Here is a tiny trained network, its code and every weight. The questions are about switching its units off for an input and a class, where a switched-off unit gives its printed mean instead of its output.

import numpy as np


def w(rows, s, z=0):
    codes = np.array(rows[::2]) - 128.0
    scale = np.full(codes.shape[1], s)
    scale[-1] = z or s
    return codes * scale


def norm(h):
    return h / np.sqrt((h * h).mean(-1, keepdims=True) + 1e-5)


def f(y):
    return np.maximum(y, 0)


def log_softmax(a):
    a = a - a.max(-1, keepdims=True)
    return a - np.log(np.exp(a).sum(-1, keepdims=True))


def net(x, mask):
    res = np.array(x, float).reshape(1, 8) / 4 @ E
    u = 0
    for l in range(3):
        y = f(norm(res) @ A[l][:, :-1].T + A[l][:, -1])
        res = res + np.where(mask[u : u + 11], y, B[l][:, -1]) @ B[l][:, :-1]
        u += 11
    return log_softmax(norm(res)[-1] @ U[:, :-1].T + U[:, -1])


A, B = {}, {}
E = w([
[144,195,105,194],'x0',
[78,124,238,4],'x1',
[105,198,161,162],'x2',
[45,193,72,104],'x3',
[105,216,22,19],'x4',
[56,60,125,176],'x5',
[8,85,82,146],'x6',
[168,176,221,148],'x7',
],0.0037)
A[0] = w([
[119,167,140,85,28],'L0N0',
[116,166,92,122,49],'L0N1',
[128,121,128,109,73],'L0N2',
[148,145,154,56,40],'L0N3',
[130,157,138,100,48],'L0N4',
[98,122,137,108,51],'L0N5',
[119,213,83,117,36],'L0N6',
[150,187,145,86,7],'L0N7',
[136,140,177,142,69],'L0N8',
[8,115,127,140,104],'L0N9',
[164,66,79,127,26],'L0N10',
],0.017,0.0018)
B[0] = w([
[128,70,141,98,185],'L0N0',
[192,164,121,139,176],'L0N1',
[129,124,114,120,144],'L0N2',
[74,88,125,86,215],'L0N3',
[81,107,138,122,166],'L0N4',
[101,105,144,114,162],'L0N5',
[186,213,29,176,216],'L0N6',
[82,73,102,118,203],'L0N7',
[126,83,149,231,188],'L0N8',
[104,64,140,3,254],'L0N9',
[127,69,127,77,178],'L0N10',
],0.018,0.0068)
A[1] = w([
[110,152,143,99,113],'L1N0',
[103,174,199,24,73],'L1N1',
[123,195,162,91,20],'L1N2',
[119,138,135,122,86],'L1N3',
[87,140,141,96,117],'L1N4',
[127,133,130,124,97],'L1N5',
[59,141,143,69,79],'L1N6',
[62,177,157,95,49],'L1N7',
[104,159,149,111,85],'L1N8',
[101,75,112,45,126],'L1N9',
[32,123,143,8,6],'L1N10',
],0.012,0.0015)
B[1] = w([
[120,113,120,170,138],'L1N0',
[95,69,29,102,174],'L1N1',
[107,189,48,172,128],'L1N2',
[148,128,135,128,128],'L1N3',
[114,121,116,101,157],'L1N4',
[150,107,115,129,128],'L1N5',
[109,76,64,102,184],'L1N6',
[151,114,122,168,139],'L1N7',
[151,117,145,153,129],'L1N8',
[91,57,105,66,246],'L1N9',
[90,7,80,100,248],'L1N10',
],0.014,0.011)
A[2] = w([
[135,130,186,49,90],'L2N0',
[106,99,119,24,109],'L2N1',
[44,59,103,1,71],'L2N2',
[125,130,128,122,79],'L2N3',
[113,147,134,113,92],'L2N4',
[90,160,131,108,96],'L2N5',
[111,145,137,124,88],'L2N6',
[120,55,110,39,102],'L2N7',
[108,157,132,113,107],'L2N8',
[42,211,173,68,71],'L2N9',
[116,90,46,210,252],'L2N10',
],0.0098,0.0014)
B[2] = w([
[170,117,75,166,139],'L2N0',
[113,44,87,178,197],'L2N1',
[155,56,186,35,252],'L2N2',
[141,123,118,124,128],'L2N3',
[131,130,116,120,128],'L2N4',
[107,179,148,99,128],'L2N5',
[125,138,156,98,128],'L2N6',
[3,145,105,115,219],'L2N7',
[147,160,116,105,128],'L2N8',
[121,72,9,108,128],'L2N9',
[28,170,225,16,184],'L2N10',
],0.013,0.014)
U = w([
[192,255,63,146,78],'0',
[71,29,107,57,227],'1',
[143,141,254,241,2],'2',
],0.0094,0.0032)

Each question gives the input, the list of numbers given to net, and the class t.
The units are the neurons (one row each of A and B). Each row of codes is followed by its name. A weight is (code - 128) times the scale printed after its matrix; where a second scale follows, it is the last column's (A, B and U).
mask holds one flag per neuron, layer by layer. A switched-off neuron (its flag False) gives its mean, the last column of its row in B, instead of its output. The means were averaged over made-up inputs and are rounded, as every weight is.
A unit's drop is (log p(t) with every unit on - log p(t) with that unit switched off) / (log p(t) with every unit on - log p(t) with every unit switched off).
unit that matters most: the unit with the biggest drop
k most important neurons: the k neurons with the biggest drops, biggest first
top k neurons in layer l: the k neurons of layer l with the biggest drops, biggest first
drop of u: that unit's drop, to one decimal
input [6,-2,5,-3,1,-7,5,7], class 0: 2 most important neurons => (L0N6 L1N10)
input [1,-5,4,-2,7,7,-1,-6], class 0: 3 most important neurons => (L0N6 L1N10 L0N1)
input [0,-8,-7,5,2,4,-3,3], class 0: unit that matters most => L0N9
input [5,-5,3,-7,-6,7,-1,-4], class 2: top 4 neurons in layer 0 => (L0N9 L0N3 L0N7 L0N0)
input [2,-4,-2,1,-6,-1,0,6], class 2: 2 most important neurons => (L1N10 L1N9)
input [5,-7,-4,-1,-4,-4,-4,7], class 2: 2 most important neurons => (L1N10 L1N9)
input [6,6,3,-4,-7,-4,3,-4], class 2: 3 most important neurons => (L1N10 L1N9 L0N9)
input [4,1,1,4,4,-6,-4,-5], class 0: 4 most important neurons => (L0N6 L0N9 L1N10 L1N9)
input [4,-5,8,3,-5,-3,-2,-1], class 0: 3 most important neurons => (L1N10 L2N2 L1N9)
input [3,-4,-7,3,1,-5,-7,-3], class 0: 2 most important neurons => (L0N6 L0N9)
input [1,-7,7,-8,-2,2,-3,1], class 2: 2 most important neurons => (L0N9 L1N10)
input [4,-1,6,3,1,2,-8,-3], class 0: drop of L0N6 => 0.3
input [2,-7,-1,-3,-5,1,-5,7], class 2: drop of L2N2 => 0.1
input [2,-5,-4,-8,-3,-6,-5,5], class 2: drop of L1N10 => 0.5
input [4,-2,-6,5,6,-5,5,3], class 0: top neuron in layer 0 => (L0N6)
